Each row is shifted at random along 8 fixed directions that mean nothing.
Known rows, with every step that occurs:
D/Y/E/L/G/U/F/M/K/Q: [20 -61 -110 -72 -100 -148 -7 -178 25 1 -179 -24 -33 -124 -62 -83 8 -71 -319 -141 -40 184 -144 -109 186 215 32 164 77 42 200 -47 319 50 27 119 14 122 114 46 64 -109 -71 -14 -111 -179 49 66 37 -173 109 -200 -102 -196 39 15 -4 53 155 64 81 227 38 16]
Q/F/U/M/K/D/Y/E/L/G: [-187 -97 -21 258 -28 -89 244 -45 -59 49 -79 -96 -110 38 83 -119 -124 254 -333 17 -137 -84 100 2 275 -229 -2 -52 -70 323 127 -150 26 198 1 -54 -87 -36 175 -97 78 2 -14 -191 -68 -105 -44 146 103 -174 -257 -207 -4 121 -111 70 -254 -140 47 -146 105 481 162 -119]
K/Q/M/C/G/U: [-205 -68 241 -116 -134 91 -197 -10 165 37 -134 169 304 -120 -60 91 -154 10 -14 65 57 60 -2 -172 -8 -50 -146 129 -112 269 32 129 107 41 266 145 143 124 -3 -83 -42 -223 92 -19 -7 -178 -3 -132 -27 -175 232 118 144 -18 -209 46 222 -95 -51 41 -91 -83 81 -74]
Q/M/K/Y: [15 114 -34 604 128 -2 91 -5 -84 109 22 34 -12 3 9 50 31 -59 359 -188 202 -38 151 6 -179 -90 86 -16 -45 -73 -35 57 110 -247 -66 -114 -87 -81 -80 -97 40 -62 -35 100 157 80 -13 -284 -148 224 -140 -68 -35 112 112 5 -160 -9 129 46 -48 -73 84 -34]
U/F/Q/M/C/G/L/E/D/Y: [328 -23 -125 -228 18 17 -164 9 60 -11 100 -85 -86 160 -162 -99 163 -218 -78 -133 134 -59 -180 -72 -65 132 197 6 239 -268 8 -81 -218 -145 -74 -84 -68 -126 -105 144 -82 306 -156 136 -4 144 -141 103 -87 262 191 55 -30 -252 317 -61 -34 168 4 138 75 -196 -97 106]
F/M/C/U/G/E/L: [-139 115 44 177 64 168 -35 181 -125 129 251 147 55 -38 252 -93 -5 30 212 220 -211 -141 -262 -27 63 16 -303 -171 48 -283 -206 -108 -1 124 9 208 210 91 14 -89 -184 3 104 7 -54 187 206 103 50 47 -79 113 102 109 -17 6 388 161 -139 -74 -150 -11 -85 271]
K/Y/E/L/C/G/U/M/Q/F: [-81 15 -69 -303 -61 175 42 -6 -10 -53 22 -18 25 -46 -100 49 -17 49 80 -101 59 -13 228 142 -72 -153 -12 83 39 -1 -52 70 -64 -60 -118 -126 -9 -47 -138 11 35 216 -122 -129 126 141 -47 72 3 46 -117 -150 14 -23 -33 13 -120 2 -49 -19 -163 -298 152 -145]
Q/M/C/F/U/G: [-92 -130 -67 187 95 236 4 -32 -35 -157 123 -11 -11 92 154 158 -146 92 282 267 -4 44 180 308 -11 -262 60 -71 -298 23 225 30 -137 3 -61 -57 -149 -103 -305 -150 142 83 190 -122 -42 144 -22 -161 65 -199 -221 -99 82 283 -354 -92 -74 -78 -23 -77 -59 127 74 -203]
D/Y/E/L: [-81 -154 274 99 -257 -241 83 -55 222 -4 -108 -73 178 -103 71 -147 2 41 -36 109 203 124 -18 -66 162 102 -58 74 -91 179 50 185 268 76 268 12 -110 11 191 2 121 -332 263 33 -80 -356 200 -30 -32 -162 194 -24 -6 -3 -119 2 3 -80 190 132 216 136 -127 -64]
C/F/M/K/Q: [-111 114 -3 311 206 -254 265 -78 -64 178 -167 95 -51 -99 64 189 1 78 129 -85 -46 -46 -50 -97 -56 139 -128 22 -9 15 -186 73 249 -43 -45 -16 44 165 125 -73 -8 -391 -94 13 33 -85 25 -144 15 -10 -19 189 -94 -111 100 96 -48 -35 91 -41 -18 16 81 125]
D/Y/E/L/C/G/U/M/Q: [86 198 -166 -150 -44 -8 61 32 -222 118 14 -75 -184 -111 -23 -109 192 -191 64 -256 9 21 -215 -4 -110 188 -73 45 259 -338 -259 -43 63 -149 -233 -7 35 120 95 42 -79 92 -297 139 -23 184 53 102 -54 328 -11 -92 -158 -251 368 33 40 222 -41 21 -119 -427 -14 194]
K/Q/M/C/U: [24 96 242 141 -22 172 214 -31 157 10 24 -38 62 180 11 -1 -3 103 557 -236 495 -205 180 213 -280 -290 -23 58 25 25 -125 345 15 -124 145 -388 -306 -159 -102 -80 121 -9 122 55 97 45 -35 -338 -181 220 2 110 98 -41 -16 -2 -293 -49 -108 46 -53 -71 85 -290]
G/L/E/D/Y: [164 -90 -139 31 154 -263 5 -74 -160 193 -210 -92 -297 38 -84 -257 189 -109 -220 -159 -114 206 32 63 68 372 275 6 142 -190 150 -66 -23 -186 -118 -135 -12 151 100 192 -161 3 -220 206 -149 78 -140 52 -114 97 -61 109 -226 39 130 -188 -30 -17 66 19 95 -122 -217 53]
Y/E/L/G/U/M: [58 12 -126 -224 -107 77 -152 -35 87 -103 118 -111 -87 17 3 -346 -37 -45 -130 137 -77 173 105 140 33 -43 171 49 -49 120 250 -93 -76 67 -3 -14 -67 -39 32 10 97 -17 112 -38 -64 -107 -51 29 28 -129 -123 -174 -76 106 -145 -55 -71 -33 -3 -27 118 167 -160 -119]
D/Y/E/L/G/U: [-170 -202 44 149 -186 119 188 -84 58 -69 100 -66 131 -195 315 -274 46 204 337 -19 184 138 6 221 144 56 -245 -14 -119 -244 90 197 243 85 81 -39 -152 82 -92 -156 126 -46 230 -25 -182 -56 388 -30 -61 -164 -29 -216 -37 259 -250 -74 196 80 157 93 -36 43 9 -154]
M/K/Q/F/U/C/G/E: [340 75 -127 -233 49 168 -233 -57 20 -13 37 222 83 63 -339 258 118 -251 170 -290 194 34 14 -17 -185 151 192 100 134 -205 -85 107 97 -355 -53 83 39 -31 -336 144 -105 230 -58 166 173 187 -97 -204 -188 320 266 31 34 -177 274 -77 41 51 13 202 6 -265 -104 30]
F/U/G/C: [26 117 126 230 -19 100 -72 106 -153 88 -44 151 30 -11 44 151 17 -29 109 -27 -21 -10 -238 -56 -114 -11 -140 -70 -149 -73 -80 12 177 85 26 245 108 68 0 -79 -137 -69 147 104 55 43 53 -91 6 97 96 141 75 66 64 21 248 68 -85 5 34 84 -115 101]
K/D/Y/E: [65 85 -23 61 -50 135 -142 86 -88 -207 238 -118 59 -28 -199 -69 32 -205 80 100 87 81 61 79 -245 -269 268 -26 -237 134 11 -167 42 -283 -171 19 -20 -184 -49 -24 92 -196 90 -62 213 34 -162 -309 -102 56 -88 -75 50 173 58 -82 -147 -169 99 11 125 35 -71 -160]
Y/E/L/C/G/U: [-256 -40 35 -102 23 93 57 79 25 27 76 96 91 -166 291 -157 -50 153 137 204 -272 37 -169 119 203 43 -334 -140 -43 -179 -41 -9 88 122 49 168 191 186 5 -97 -114 -65 177 -94 -163 73 277 178 46 -228 -129 55 20 396 -278 -43 480 68 -57 -57 -188 -152 -79 151]
K/Y/E/L/C/F/Q: [92 201 -25 -240 106 -93 180 81 -6 22 -94 -74 -140 79 -99 144 102 -17 -15 -132 -29 -189 -154 55 -70 -97 34 -68 93 -64 -206 8 33 -117 -95 -144 -9 -129 80 89 -19 -13 -42 -94 66 101 -88 58 -1 65 -64 319 -10 -87 175 -5 -158 10 -57 -17 15 -194 -39 100]
U/M/F/C: [-72 148 4 178 139 -322 107 74 -155 156 -36 -27 -201 5 146 414 -4 -50 59 160 -200 -54 -110 -76 -11 23 -63 -116 -115 -36 -156 -101 -58 78 -212 39 20 69 191 -60 -29 -151 -27 53 -2 -75 13 -29 186 31 -74 81 -67 -222 147 131 -50 82 -32 -92 60 -13 -101 242]
G/C/F/Q/M/K: [-41 21 150 159 218 -44 28 -35 251 122 -188 169 96 147 65 28 -99 152 92 -59 50 -75 20 -13 35 51 -36 17 44 38 49 152 147 3 232 -79 17 80 -31 -39 -87 -145 146 38 46 -48 -64 -56 -116 -63 158 278 65 -65 -97 -14 75 -42 -45 15 27 -34 -5 20]
F/Q/M/C/U/G/E/D: [175 71 86 -116 -130 -6 6 48 -7 5 76 -9 -28 114 3 -118 91 2 -22 -93 118 -191 -37 -103 -92 67 -62 23 213 -4 -193 2 -192 79 95 -16 -98 -59 149 70 -25 64 -62 134 -51 -70 -17 28 17 241 208 23 19 -344 227 98 -69 62 -94 28 47 63 -70 50]
Q/F/C/U: [222 146 -35 235 224 -137 85 53 -123 171 -81 56 -169 139 -17 295 120 -108 182 -111 3 -122 18 19 -91 23 67 -123 36 -193 -115 35 -79 -167 -113 -1 5 7 -69 69 -147 91 -69 128 70 153 -73 -88 -14 258 -59 200 -42 -22 242 -43 -22 39 -123 -15 -7 -77 -228 168]
L/C/G/U/M/K: [27 135 50 189 20 345 -117 67 125 -38 156 181 174 3 -34 24 -27 -18 415 -187 260 -14 -5 77 -269 -99 -44 42 -17 -98 -85 141 -40 -63 20 -9 19 -29 -204 -68 -25 80 130 46 278 197 45 -161 -172 205 44 -22 94 74 52 11 105 8 -59 46 -75 -77 90 -150]
L/G/E/Y: [75 47 -101 -69 -66 -51 -127 60 85 66 129 34 37 -104 67 -101 119 -58 -80 -4 -34 8 -129 -134 87 51 -31 -61 -17 -75 -29 -57 -23 -5 57 147 70 -7 108 -24 -63 -63 163 88 -78 -113 60 10 -59 1 87 103 5 62 73 11 192 66 46 77 113 44 -186 143]
U/G/E/L: [50 4 34 -24 -172 -85 -50 15 26 -15 96 -59 -9 -73 1 -88 71 -68 -17 144 66 95 67 -26 -82 98 -7 41 -101 65 -63 67 76 78 69 68 -50 -22 134 19 63 -127 111 95 -35 -194 95 24 44 -28 56 -44 -50 -40 3 23 -28 14 46 46 184 71 -166 16]
C/U/G/L/E/D: [-69 -88 92 46 -95 -113 93 -15 -194 -5 -9 -39 -27 -210 25 -149 72 57 -64 120 -108 66 80 -51 -60 170 -166 14 -38 32 -145 17 -68 191 -62 122 73 160 222 105 -9 -112 -169 43 -67 -71 127 110 129 -27 -23 -109 -97 133 1 46 74 -59 -17 -71 -69 57 -33 -16]
F/U/M/K/Y: [84 -18 212 423 59 55 -248 -11 26 131 -133 277 245 25 -76 -8 -40 -87 82 -129 70 56 -253 -230 110 122 53 22 20 -21 168 -5 277 -189 244 273 146 16 -197 9 -137 -151 178 110 149 -10 6 -309 -179 137 300 51 107 171 70 -48 275 -29 193 204 32 228 -61 44]
Q/M/F/C/U/G/L/E: [149 61 -168 -113 134 112 -17 20 -111 -30 143 -80 -175 134 -87 142 22 -108 126 77 -13 -85 84 178 -114 -76 133 -64 39 -188 -20 -49 -308 -21 -205 -146 -63 -77 -127 73 -6 341 -142 21 17 260 -89 36 39 115 -169 -22 10 -17 74 -59 -142 61 -212 -72 -41 -153 -54 0]
K/Q/F/U/M/C/G/L/E/D: [-45 -39 -132 -234 177 179 -90 38 -130 36 61 63 -89 64 -55 -91 -18 48 -62 90 -286 -54 38 84 21 -48 46 -76 70 -108 39 -166 -198 -22 -175 -31 131 35 -157 36 -172 184 -192 -94 -14 282 -179 82 35 26 -158 93 19 141 -64 -88 84 -5 -129 -88 -196 -166 19 12]
Y/E/L/C: [-42 168 -170 -20 122 -9 154 111 -66 -30 241 -175 -234 24 292 -198 72 -30 321 223 -194 -58 -62 286 -37 -153 -52 -228 -35 -291 -81 -104 16 -68 -239 -127 -80 -92 103 -86 56 -31 138 -23 -113 153 118 -18 38 -7 -422 4 -107 312 -67 -54 20 147 -38 -88 -100 -193 -177 145]
Q/M/F/U: [-22 -148 287 127 -168 -59 -172 -16 185 -42 -160 137 345 -42 -122 196 -132 7 60 134 199 6 42 -178 -37 -68 25 90 -179 360 8 146 17 58 207 91 -13 -69 -30 -26 113 -288 191 -57 165 -263 29 -307 2 -77 229 50 146 -15 -87 52 -51 -178 120 136 104 174 -3 -160]
U/G/E/L/C/F: [52 32 -124 -235 113 117 -108 106 73 -130 331 -119 -91 63 150 -69 42 -61 103 329 -140 -54 21 178 0 -165 -14 -163 -126 -174 7 -77 -97 62 -76 20 4 -143 -83 -27 11 135 221 -64 -75 104 31 108 69 -111 -161 37 35 256 -121 -67 97 133 -95 -47 28 -62 -146 100]
C/F/M/K/D/Y/E: [-94 52 1 365 169 -156 344 -15 -35 25 78 -78 -89 92 106 7 -55 155 -20 -9 14 -153 -28 65 112 -167 14 -89 -72 141 -68 -104 50 -9 -35 -124 -108 -33 111 -118 72 -187 75 -96 17 -74 -25 -27 -10 -44 -134 26 15 3 54 58 -208 -109 84 -106 190 317 106 13]
K/Q/F/M/C/G/L/E/D: [147 -8 -302 -359 178 -46 -86 -11 8 68 101 -77 -219 184 -19 -182 65 -78 -200 70 -219 -65 -3 34 83 71 181 -85 193 -179 100 -201 -274 -85 -125 -141 2 -44 -45 51 -127 181 -136 26 -185 131 -213 118 -2 47 -129 177 -79 -2 59 -88 1 105 -89 -29 -20 -162 -107 168]
L/G/C/F: [89 186 -21 -44 51 -133 118 44 0 60 7 -26 -98 -51 -21 295 107 -51 134 -168 151 -85 32 1 -267 -90 -83 -25 -132 -47 -295 158 -140 107 -164 -55 -36 11 118 -33 0 -11 -9 71 77 -43 5 -9 22 114 5 225 -47 -171 230 118 -98 73 -119 -39 97 -102 -43 68]
K/D/Y/E/L: [146 -5 34 117 -4 -53 -33 43 -53 17 49 -110 -27 73 -59 -240 137 -132 10 -61 59 29 -112 -4 34 53 157 -79 51 -110 37 -98 167 -250 28 -9 -26 -92 -37 33 -74 -76 70 62 -6 11 -37 -97 -168 172 34 31 -39 209 154 -133 32 11 144 115 156 45 -188 74]
C/F/U/G/L/E/Y/D: [149 -141 88 28 22 182 88 0 34 -103 -42 50 46 162 -90 -84 41 160 -91 -153 101 -44 -55 134 102 18 61 -53 22 -22 67 54 -20 11 142 -15 -29 -55 -296 44 -85 244 160 -46 71 114 -28 109 -121 85 107 123 111 269 -45 -163 77 -90 -7 53 146 343 -11 -122]
G/L/C/U/F/Q/M: [-158 -81 262 -219 89 -61 -122 -32 104 73 -217 137 171 -96 -19 83 -151 59 -65 210 -191 64 -54 -173 73 39 -153 63 -31 134 98 64 177 128 132 179 253 183 75 99 -86 -140 -28 -60 85 -79 -23 -15 148 -266 88 122 40 -1 -190 58 210 -51 -52 -50 -187 -37 -31 -17]
D/Y/E/L/G/U/M/Q/F: [-137 27 -128 -97 -75 -153 -9 26 -140 166 -74 -45 -85 -216 78 -125 56 -66 -256 81 -294 28 -73 -190 167 86 -180 -5 67 -72 -113 -191 181 87 -182 211 186 197 252 -40 -104 -43 -178 -27 -88 -66 57 187 118 6 -68 -178 -110 -89 154 82 156 163 9 -41 -100 -106 -45 245]
D/Y/E/L/C/G/U: [-141 67 -123 -19 10 -218 56 51 -195 105 -66 -121 -228 -162 143 -76 31 -95 -380 151 -377 97 -217 -39 218 49 -96 -75 -45 17 -11 -205 54 79 -109 192 152 193 328 -4 -58 -131 -117 -7 -277 -49 75 291 161 -210 -196 -20 -110 54 -46 4 153 47 -97 -162 -50 -134 -81 263]
K/Q/M/C: [33 216 -69 34 176 40 -25 68 -109 199 -77 83 -97 34 -96 153 78 -171 347 -189 17 -44 4 22 -272 -5 64 -29 84 -217 -158 21 82 -302 -188 -127 61 25 -57 -31 -168 -28 -131 116 131 241 -162 -274 -152 293 -110 236 -50 -47 204 -37 -5 77 -57 18 -150 -370 -73 96]
F/U/C/G: [17 167 -33 207 114 142 7 108 -199 139 -106 202 -117 44 -128 314 -25 -17 101 -125 -96 48 -133 114 -182 -33 82 -61 -120 22 -88 -13 -24 -132 -127 65 120 88 -111 0 -175 7 8 40 130 263 -136 -34 -51 110 -123 257 38 135 24 -85 54 -142 -140 -102 2 -91 -71 11]
F/Q/M/C/G/E: [-81 -64 61 -261 -77 -5 -10 -32 160 57 210 115 224 -126 250 -36 3 67 339 136 86 -33 -164 -75 82 173 -302 -19 61 -261 -150 140 2 -10 153 86 -11 95 -46 -113 15 -103 137 126 -168 -122 277 -116 -2 -56 249 71 18 -192 -52 112 328 167 83 144 -73 -263 -95 163]

Rows:
[49 -47 -33 0 37 -13 129 -50 128 58 -86 38 -26 161 12 17 -64 108 -158 -102 -6 -117 50 34 291 -54 20 -25 173 24 170 0 -33 88 143 -42 -31 -93 -45 62 -50 274 109 -87 -24 76 -14 189 -4 -27 -89 -63 50 105 -48 -2 -53 4 -35 -13 20 239 28 7]  Q/F/M/K/Y/E/L/C/U/G
[-32 -88 -14 -295 -63 -107 22 -119 -149 -26 -158 -143 -141 -27 -106 -96 3 -55 -386 -34 -143 113 136 -44 111 86 73 101 134 130 122 -67 -48 -11 -2 -12 16 106 115 120 6 119 -274 48 -178 -52 -136 102 68 -50 -27 -163 -81 -69 -74 -14 -94 -50 -77 -86 -123 29 75 -40]  K/Q/M/C/U/G/L/E/Y/D
[164 -57 -111 12 219 60 -8 -104 71 30 -209 87 -36 173 -90 -98 31 63 -79 -457 58 58 85 58 47 216 165 19 253 -229 183 53 0 -193 68 -152 8 20 -362 31 -147 250 -99 37 5 194 -133 34 -236 125 82 148 -59 50 24 -160 47 25 64 79 -53 -25 112 -7]  E/L/G/C/F/Q/M/K/Y/D
[-94 -98 -196 -99 79 -101 -48 -22 -50 57 -113 35 -33 -95 -120 303 -39 -1 -201 77 -156 105 131 -25 89 136 129 25 -7 41 67 -27 -312 8 -111 -78 103 84 -29 84 -33 108 -259 -53 -24 94 -77 196 61 -161 -99 88 -22 -93 -107 -39 -62 -111 -61 -77 -58 -304 65 20]  Q/M/F/C/G/L/E/Y
[226 67 -80 -173 -58 91 -160 49 113 -107 87 -79 65 126 -225 -9 49 -168 -123 -148 142 -142 -114 -185 -46 -77 167 -5 187 -7 -37 -124 25 -133 4 -31 -14 -231 -51 71 9 189 -44 -36 115 51 -142 16 -130 217 167 -27 48 -127 301 16 -132 67 65 110 106 -2 55 59]  U/C/F/Q/M/K/D/Y/E/L/G
[118 161 -91 -89 -41 -87 190 -28 108 106 -140 4 -68 72 -125 -19 48 6 -73 -366 164 -145 -106 -69 -11 70 42 62 318 0 -131 77 -35 -106 86 -199 -96 -97 109 61 15 79 -140 43 9 33 -37 106 -112 167 17 132 -59 -236 215 79 -209 13 9 55 25 -176 89 63]  F/Q/M/K/Y/E/L/C/G
[-166 -194 -66 -177 -7 -9 142 -136 -208 -189 -47 -159 -79 -90 10 130 -64 128 -174 100 -165 112 262 118 105 20 3 40 -34 60 151 -52 -76 70 -122 -83 -37 75 -94 25 124 125 -260 -126 -134 31 -21 84 166 -209 -132 -276 -34 12 -270 -32 -138 -98 -30 -136 -198 -4 224 -162]  K/Q/M/F/C/U/G/L/E/Y/D
[-49 136 61 264 -43 -31 -20 48 54 55 -19 -20 -56 16 70 -91 -45 -17 -82 -5 25 -35 -46 -91 -64 -61 -60 40 8 177 -57 26 -20 148 100 16 -15 4 217 -34 62 -86 -3 45 2 -103 44 112 41 18 -56 -60 -16 -38 16 95 -74 12 -99 -77 10 80 89 20]  E/L/C/G/U/M/K
[-92 -60 71 -109 -180 -163 28 -8 -10 -31 -207 -20 -9 -146 -43 279 -42 -4 -317 14 -66 135 -81 -55 129 33 -66 65 -161 176 69 26 84 255 -15 145 58 105 193 61 43 -9 6 -80 -34 -179 106 219 180 -276 64 -58 2 -220 -50 55 9 -32 -13 -48 123 197 -19 -25]  D/Y/E/L/G/U/F/C
[-110 -178 -2 -23 -13 153 -203 -37 140 -25 13 66 221 -45 10 -286 -85 39 -45 -65 3 149 96 -19 187 53 37 4 65 -70 280 -38 82 -19 135 13 104 31 -140 -39 -92 91 78 -34 -30 62 24 -6 -199 -111 34 -117 38 257 -183 -95 232 -3 115 74 -51 1 61 -76]  Q/M/K/D/Y/E/L/G/C
[95 -77 -63 -281 -108 -142 84 -97 -42 56 -114 11 27 -95 -60 -18 136 -30 -33 -264 117 73 -82 -137 7 400 -43 86 301 -228 -149 110 -113 -137 -1 -60 -20 121 -20 93 -19 116 -291 181 -78 -14 94 46 -65 192 201 31 -145 -333 198 43 62 87 104 126 -86 -268 21 102]  F/Q/M/C/G/L/E/Y/D
[-351 -10 145 -42 -177 155 -25 25 94 -99 -25 -55 81 -104 109 -152 -202 184 -27 252 -33 83 131 99 -119 -234 -128 113 -206 383 30 94 10 202 112 -76 -29 32 167 -120 196 -273 83 -152 -19 -137 10 22 105 -324 -150 -73 62 97 -406 50 -93 -168 -115 -159 -119 -32 230 -283]  E/L/C/G/U/M/Q
[16 -51 -118 204 -52 97 288 -88 -297 -209 197 -225 -183 -101 83 -174 132 73 188 -47 98 124 254 305 -171 -10 20 -5 -88 -144 -36 49 -69 -67 -227 -124 -201 1 -91 2 196 123 -156 33 -33 119 109 -5 38 80 -267 -360 -138 209 -78 -76 -203 -59 23 -97 -99 64 89 -221]  C/U/G/L/E/Y/D
[-75 -7 -20 309 250 -39 83 -40 -267 8 121 -79 -99 32 341 50 4 50 307 160 -177 -108 -59 -30 52 -11 -185 -152 -48 -248 0 -124 280 -119 -85 100 -28 63 -61 -130 63 -27 -90 59 -163 -16 120 -178 108 37 -47 -252 -76 123 12 62 123 208 98 -30 -210 -55 75 204]  G/U/C/F/Q/M/K/D
[7 24 -150 51 213 -146 28 -42 -200 70 -57 0 -148 -5 -10 175 2 -68 -124 -12 -189 43 -53 -127 1 152 -1 -27 16 -95 -4 -116 17 19 -156 78 126 101 41 17 -69 57 -198 40 1 55 -49 32 87 -1 -97 25 -127 -18 151 79 31 91 39 -85 -17 121 109 150]  U/G/L/C/F/M/K/D
[-10 -147 -49 142 148 -2 -12 59 -161 226 -260 89 -155 126 -111 -65 -11 106 -400 -84 -282 -43 -91 -23 239 125 109 -83 119 9 115 -224 -114 104 -43 -8 158 119 -4 69 -321 216 -141 -46 -40 229 -202 267 -34 51 -86 160 41 154 31 -145 80 -65 -98 -83 56 120 -13 63]  Q/M/F/U/G/L/E/D/Y
[55 -7 33 159 92 44 293 31 -72 139 114 9 -105 158 255 72 89 165 391 -93 161 -273 -32 163 71 4 -236 -136 116 -341 -227 180 -77 118 32 -159 -177 -42 -143 -84 -42 320 32 75 -116 133 220 109 10 223 -36 66 18 -76 109 32 -7 241 -69 30 8 -10 -21 140]  Q/M/C/F/U/G/E/L
[2 -22 -2 -43 2 190 4 0 203 -70 112 -68 -36 212 241 -223 -81 139 121 113 56 -83 -174 204 56 -166 -63 -47 -4 -50 162 39 26 81 175 -120 -161 -120 -121 -133 101 59 301 -60 -138 -1 39 53 -2 -138 -70 25 81 195 -229 -64 54 110 -70 -2 17 125 39 -61]  E/L/C/G/U/F/M/Q
[16 -149 -151 -221 25 -156 138 -186 49 -175 -141 -168 -169 94 -45 -70 -64 99 -379 -29 -74 96 271 83 170 73 190 122 82 174 290 -38 -79 76 -2 -189 -161 -51 60 104 161 136 -142 -73 -140 -112 -133 183 103 -226 -50 -183 -124 -141 -144 15 -315 -79 90 -67 43 132 197 -162]  U/G/L/C/F/Q/M/K/Y/E/D
[-361 -76 78 -110 -70 -85 158 33 -111 -34 54 140 145 -336 105 315 -84 222 122 185 -159 14 157 -68 -126 67 -343 39 -148 110 -322 50 -160 241 -190 102 143 198 149 -44 36 -192 -209 -127 90 -76 168 114 265 -207 -16 -61 -12 -300 -107 219 57 -85 49 -128 -196 -193 175 -13]  U/F/Q/M/C/G/E/D
[-223 -156 -36 171 145 -80 258 -139 -67 -22 -238 130 -22 -85 -14 78 -115 287 7 -105 -177 157 297 180 93 133 63 71 -16 115 187 -15 99 -66 -114 -106 16 131 -76 44 -2 -101 -121 -159 111 67 -69 13 27 -209 -154 -155 -85 79 -232 -42 -117 -244 216 -74 -107 72 152 -207]  U/F/Q/M/K/Y/E/D
[69 -18 -193 237 108 12 75 -39 -85 -125 113 -45 -166 170 31 54 -49 66 -174 -62 -73 -8 277 145 137 -95 206 -28 -10 79 238 -171 -254 -3 -93 -61 -120 -88 -154 -3 43 255 -72 -56 -16 42 -108 164 62 16 -114 -282 -14 -35 -42 -23 -196 -67 6 -92 55 176 92 -60]  Q/F/C/G/U/M/K/Y/E/D
[185 149 95 57 -124 -4 -87 125 147 40 -29 -48 -48 226 -43 148 29 -47 -67 -139 203 -210 -160 -111 -92 -120 31 -20 43 78 -103 40 -163 205 101 -95 -120 -182 79 -24 7 148 131 28 69 -109 -21 79 2 200 150 150 96 -263 238 67 -151 118 -154 46 231 225 -33 35]  E/L/G/U/M/F/C
